Here is a tiny trained network, its code and every weight. The questions are about switching its units off for an input and a class, where a switched-off unit gives its printed mean instead of its output.

import numpy as np


def w(rows, s, z=0):
    codes = np.array(rows[::2]) - 128.0
    scale = np.full(codes.shape[1], s)
    scale[-1] = z or s
    return codes * scale


def norm(h):
    return h / np.sqrt((h * h).mean(-1, keepdims=True) + 1e-5)


def f(y):
    return y / 2 * (1 + np.tanh(0.7978845608 * (y + 0.044715 * y**3)))


def log_softmax(a):
    a = a - a.max(-1, keepdims=True)
    return a - np.log(np.exp(a).sum(-1, keepdims=True))


def net(x, mask):
    res = np.array(x, float).reshape(1, 5) / 4 @ E
    u = 0
    for l in range(3):
        y = f(norm(res) @ A[l][:, :-1].T + A[l][:, -1])
        res = res + np.where(mask[u : u + 3], y, B[l][:, -1]) @ B[l][:, :-1]
        u += 3
    return log_softmax(norm(res)[-1] @ U[:, :-1].T + U[:, -1])


A, B = {}, {}
E = w([
[98,160,119,52,112,200,96,89,92,157,158,136],'x0',
[128,154,46,187,191,133,91,177,253,160,114,123],'x1',
[106,124,204,170,125,147,113,35,94,178,105,102],'x2',
[197,87,89,68,173,134,95,174,176,102,100,196],'x3',
[55,151,75,101,186,189,115,97,117,99,102,105],'x4',
],0.0017)
A[0] = w([
[233,87,211,210,76,71,89,108,147,202,117,135,53],'L0N0',
[96,66,203,192,143,68,167,73,84,61,6,110,3],'L0N1',
[227,67,216,120,54,26,186,161,58,41,121,164,137],'L0N2',
],0.0024,0.0022)
B[0] = w([
[165,89,128,124,52,116,101,116,182,166,148,174,182],'L0N0',
[88,16,172,128,217,31,255,95,97,37,59,48,142],'L0N1',
[96,159,109,177,185,190,109,90,172,149,63,130,252],'L0N2',
],0.0025,0.0021)
A[1] = w([
[135,74,114,5,140,188,129,100,54,34,61,214,39],'L1N0',
[105,166,213,236,87,111,161,82,112,181,84,68,1],'L1N1',
[60,216,65,207,66,55,190,219,119,117,222,46,8],'L1N2',
],0.0031,0.0032)
B[1] = w([
[223,225,149,134,62,186,208,251,42,21,56,225,217],'L1N0',
[153,97,76,67,170,122,103,178,131,83,118,153,252],'L1N1',
[81,178,82,185,81,39,254,234,107,174,244,124,183],'L1N2',
],0.0032,0.0013)
A[2] = w([
[221,44,95,66,122,64,80,183,218,113,129,151,51],'L2N0',
[102,41,220,196,170,30,213,101,65,47,69,47,6],'L2N1',
[252,49,233,207,63,50,116,116,168,210,114,187,6],'L2N2',
],0.0037,0.0026)
B[2] = w([
[141,16,79,46,170,40,83,126,77,112,227,164,201],'L2N0',
[41,20,181,187,199,70,218,80,98,18,37,89,251],'L2N1',
[205,117,251,223,2,129,75,52,202,184,164,209,249],'L2N2',
],0.0039,0.0025)
U = w([
[19,241,17,238,60,17,243,243,199,243,243,17,166],'0',
[20,243,17,185,241,245,15,33,239,236,27,14,156],'1',
[231,11,4,13,242,14,16,228,235,111,236,245,3],'2',
[239,241,129,12,96,238,206,238,18,7,9,238,119],'3',
[45,240,230,20,20,237,99,11,10,214,144,15,32],'4',
[14,18,247,234,211,16,246,14,82,13,10,12,238],'5',
[245,20,253,236,10,23,14,16,245,244,238,234,163],'6',
],0.004,0.0016)

Each question gives the input, the list of numbers given to net, and the class t.
The units are the neurons (one row each of A and B). Each row of codes is followed by its name. A weight is (code - 128) times the scale printed after its matrix; where a second scale follows, it is the last column's (A, B and U).
mask holds one flag per neuron, layer by layer. A switched-off neuron (its flag False) gives its mean, the last column of its row in B, instead of its output. The means were averaged over made-up inputs and are rounded, as every weight is.
A unit's drop is (log p(t) with every unit on - log p(t) with that unit switched off) / (log p(t) with every unit on - log p(t) with every unit switched off).
The circuit of an input: a set's keep is (log p(t) with only the set's units on - log p(t) with every unit switched off) / (log p(t) with every unit on - log p(t) with every unit switched off). Starting from all 9 units, units are removed one at a time, each time the one whose removal leaves the highest keep (on an exact tie, the one counted first), for as long as the keep stays at least 0.8.
units of the circuit, in order: the units of the circuit, biggest drop first
unit that matters most: the unit with the biggest drop
k most important neurons: the k neurons with the biggest drops, biggest first
k most important neurons of layer l: the k neurons of layer l with the biggest drops, biggest first
drop when u is switched off: that unit's drop, to one decimal
input [3,2,-2,-4,-5], class 0: 3 most important neurons : (L1N2, L2N0, L0N2)
input [-6,1,-5,-5,-5], class 0: unit that matters most : L1N2
input [0,3,2,-8,4], class 0: units of the circuit, in order : (L1N2, L0N2)
input [6,-6,-4,7,-8], class 3: 2 most important neurons : (L1N0, L0N2)
input [-1,-1,-4,-4,7], class 0: units of the circuit, in order : (L1N2, L2N1)
input [-1,1,-4,-2,4], class 0: units of the circuit, in order : (L1N2, L0N2)
input [5,0,-1,7,-2], class 3: 2 most important neurons : (L1N0, L0N0)
input [-3,7,3,-7,-1], class 0: units of the circuit, in order : (L1N2, L2N1)
input [2,4,5,-8,0], class 0: units of the circuit, in order : (L0N2, L1N2, L2N1, L2N2)
input [4,2,0,-8,-6], class 0: 3 most important neurons : (L1N2, L2N2, L1N1)
input [1,0,-3,-5,8], class 0: 3 most important neurons : (L0N2, L1N2, L2N1)
input [4,-2,-3,8,-4], class 3: 2 most important neurons of layer 0 : (L0N0, L0N2)
input [2,1,5,-4,4], class 1: units of the circuit, in order : (L2N1, L2N2)
input [-2,1,3,2,6], class 1: 3 most important neurons : (L1N2, L2N1, L2N0)
input [7,3,5,7,4], class 3: 2 most important neurons : (L1N0, L0N2)
input [-1,-1,-4,-8,-4], class 0: units of the circuit, in order : (L1N2)
input [2,-2,-8,3,1], class 3: 2 most important neurons : (L1N0, L0N0)
input [8,4,2,-5,-4], class 1: 3 most important neurons : (L2N2, L1N0, L2N0)
input [-6,8,0,-7,6], class 0: 3 most important neurons : (L1N2, L0N2, L2N1)
input [4,0,0,3,-2], class 3: most important neuron of layer 2 : (L2N2)
input [1,-3,0,1,0], class 3: drop when L1N0 is switched off : 0.2
input [1,-7,2,5,7], class 3: drop when L1N0 is switched off : 0.5
input [4,-3,6,7,1], class 3: drop when L1N0 is switched off : 0.4
input [4,-3,6,6,1], class 3: drop when L1N0 is switched off : 0.5
input [3,-3,-6,-5,8], class 3: 2 most important neurons of layer 2 : (L2N2, L2N1)
